Below is a small trained network, with its code and all its weights. Each question gives an input and a class and asks what happens when units are switched off, that is, made to give their printed mean instead of their output.

import numpy as np


def w(rows, s, z=0):
    codes = np.array(rows[::2]) - 128.0
    scale = np.full(codes.shape[1], s)
    scale[-1] = z or s
    return codes * scale


def f(y):
    return np.maximum(y, 0)


def log_softmax(a):
    a = a - a.max(-1, keepdims=True)
    return a - np.log(np.exp(a).sum(-1, keepdims=True))


def net(x, mask):
    res = np.array(x, float).reshape(1, 8) / 4 @ E
    y = f(res @ A[0][:, :-1].T + A[0][:, -1])
    res = res + np.where(mask, y, B[0][:, -1]) @ B[0][:, :-1]
    return log_softmax(res[-1] @ U[:, :-1].T + U[:, -1])


A, B = {}, {}
E = w([
[192,17,141,129,110],'x0',
[167,125,74,179,253],'x1',
[112,111,121,146,116],'x2',
[130,131,130,128,128],'x3',
[158,170,220,195,125],'x4',
[131,133,129,123,133],'x5',
[172,168,148,78,158],'x6',
[70,80,192,102,204],'x7',
],0.011)
A[0] = w([
[98,198,111,172,167,110],'neuron 1',
[164,80,141,125,122,68],'neuron 2',
[93,107,67,98,128,67],'neuron 3',
[149,159,200,225,103,60],'neuron 4',
[37,160,97,173,122,101],'neuron 5',
[156,140,118,74,143,133],'neuron 6',
[68,104,169,87,58,97],'neuron 7',
[168,112,58,201,222,76],'neuron 8',
[120,122,178,200,108,81],'neuron 9',
[118,171,138,105,132,253],'neuron 10',
[174,152,195,157,131,62],'neuron 11',
[192,162,208,130,144,86],'neuron 12',
[130,146,169,97,70,104],'neuron 13',
[90,108,158,100,78,136],'neuron 14',
[213,160,85,134,70,95],'neuron 15',
[161,15,109,215,81,123],'neuron 16',
[111,130,161,61,58,61],'neuron 17',
[130,110,84,29,146,100],'neuron 18',
[95,63,164,137,211,149],'neuron 19',
[171,145,113,138,119,130],'neuron 20',
[246,77,156,73,134,91],'neuron 21',
[21,74,178,120,151,144],'neuron 22',
[27,63,45,148,118,153],'neuron 23',
[154,132,60,170,47,135],'neuron 24',
[142,114,88,38,132,89],'neuron 25',
[121,115,38,53,105,82],'neuron 26',
[151,160,99,137,77,178],'neuron 27',
[130,137,73,210,93,100],'neuron 28',
[102,211,96,111,119,94],'neuron 29',
],0.013,0.015)
B[0] = w([
[93,116,130,81,94,185],'neuron 1',
[63,187,160,108,93,141],'neuron 2',
[74,158,159,171,168,152],'neuron 3',
[51,96,157,184,158,175],'neuron 4',
[111,124,151,87,64,175],'neuron 5',
[149,76,151,148,119,156],'neuron 6',
[106,132,75,113,151,184],'neuron 7',
[76,137,56,127,121,210],'neuron 8',
[120,87,143,174,118,156],'neuron 9',
[183,2,135,114,79,248],'neuron 10',
[89,134,146,164,147,153],'neuron 11',
[110,111,127,168,152,166],'neuron 12',
[116,122,62,140,162,171],'neuron 13',
[138,129,76,131,148,179],'neuron 14',
[129,186,139,103,154,183],'neuron 15',
[104,122,145,90,58,202],'neuron 16',
[72,140,56,122,159,167],'neuron 17',
[111,145,168,168,151,172],'neuron 18',
[163,161,105,98,148,211],'neuron 19',
[159,171,108,120,146,157],'neuron 20',
[87,115,149,82,81,178],'neuron 21',
[216,230,153,111,168,202],'neuron 22',
[138,78,169,178,115,219],'neuron 23',
[176,182,143,121,187,201],'neuron 24',
[99,106,171,188,147,160],'neuron 25',
[97,119,166,171,150,178],'neuron 26',
[173,129,147,142,149,203],'neuron 27',
[186,174,131,116,136,168],'neuron 28',
[92,148,164,96,95,174],'neuron 29',
],0.011,0.016)
U = w([
[79,136,183,191,165,24],'0',
[82,154,4,101,152,85],'1',
[183,193,157,79,171,50],'2',
[166,97,136,114,107,254],'3',
[85,142,168,42,68,38],'4',
[164,104,118,119,114,241],'5',
[167,106,122,111,121,234],'6',
],0.012,0.0096)

Each question gives the input, the list of numbers given to net, and the class t.
The units are the neurons (one row each of A and B). Each row of codes is followed by its name. A weight is (code - 128) times the scale printed after its matrix; where a second scale follows, it is the last column's (A, B and U).
mask holds one flag per neuron, in row order. A switched-off neuron (its flag False) gives its mean, the last column of its row in B, instead of its output. The means were averaged over made-up inputs and are rounded, as every weight is.
A unit's drop is (log p(t) with every unit on - log p(t) with that unit switched off) / (log p(t) with every unit on - log p(t) with every unit switched off).
The circuit of an input: a set's keep is (log p(t) with only the set's units on - log p(t) with every unit switched off) / (log p(t) with every unit on - log p(t) with every unit switched off). Starting from the 12 units with the biggest drops (on a tie, the unit counted first), units are removed one at a time, each time the one whose removal leaves the highest keep (on an exact tie, the one counted first), for as long as the keep stays at least 0.8.
circuit, biggest first: the units of the circuit, biggest drop first
most important unit: the unit with the biggest drop
k most important neurons: the k neurons with the biggest drops, biggest first
drop when u is switched off: that unit's drop, to one decimal
input [8,6,3,3,-6,4,-3,5], class 4: 3 most important neurons	neuron 16; neuron 21; neuron 2
input [8,4,4,4,-6,-1,-3,3], class 4: circuit, biggest first	neuron 16; neuron 2
input [1,-6,-5,3,-1,-3,3,-5], class 1: circuit, biggest first	neuron 17; neuron 13
input [-5,6,-1,6,0,-2,8,-4], class 3: circuit, biggest first	neuron 10
input [-7,-1,0,-7,-1,-3,3,2], class 4: circuit, biggest first	neuron 29; neuron 1
input [0,4,-7,0,6,1,8,1], class 3: circuit, biggest first	neuron 10; neuron 24
input [8,-6,8,-6,7,8,6,7], class 4: 4 most important neurons	neuron 21; neuron 2; neuron 16; neuron 23
input [0,0,-1,-3,0,4,-5,-5], class 2: 2 most important neurons	neuron 24; neuron 28
input [-1,-3,4,3,-5,3,-1,5], class 0: 2 most important neurons	neuron 23; neuron 18
input [8,0,2,3,4,-5,4,3], class 4: circuit, biggest first	neuron 21; neuron 16
input [6,-5,3,2,6,5,3,-3], class 0: circuit, biggest first	neuron 4; neuron 11
input [1,8,-3,4,-6,5,3,3], class 1: 2 most important neurons	neuron 8; neuron 19
input [8,0,-2,1,6,4,4,7], class 4: 3 most important neurons	neuron 21; neuron 2; neuron 24
input [-5,-5,-7,-4,0,5,3,0], class 5: most important unit	neuron 10
input [0,-3,7,4,7,3,4,8], class 2: 4 most important neurons	neuron 22; neuron 19; neuron 23; neuron 26
input [4,3,3,-3,8,-5,-8,-4], class 0: 2 most important neurons	neuron 4; neuron 10
input [-4,-4,4,7,-6,-2,5,6], class 0: circuit, biggest first	neuron 18; neuron 25
input [-3,5,5,-3,2,-4,2,-3], class 1: 2 most important neurons	neuron 8; neuron 23
input [2,6,-2,-5,-4,-6,0,-4], class 1: 2 most important neurons	neuron 8; neuron 10
input [2,-4,-7,5,-6,-6,2,8], class 2: circuit, biggest first	neuron 22
input [-5,3,-5,-1,1,4,-4,-6], class 2: circuit, biggest first	neuron 24; neuron 28
input [-8,3,8,7,4,-8,4,3], class 4: circuit, biggest first	neuron 1; neuron 5
input [7,-1,4,0,4,-2,0,6], class 4: 2 most important neurons	neuron 16; neuron 21
input [7,7,-7,6,1,-1,7,-1], class 1: 3 most important neurons	neuron 8; neuron 23; neuron 10
input [0,-7,-1,0,-2,4,5,8], class 2: 2 most important neurons	neuron 22; neuron 8
input [-6,-8,-6,-1,-6,-8,8,8], class 1: 2 most important neurons	neuron 17; neuron 7
input [-3,-1,0,6,1,8,7,5], class 6: circuit, biggest first	neuron 10
input [5,-5,4,6,-7,-5,-3,1], class 0: drop when neuron 3 is switched off	0.1
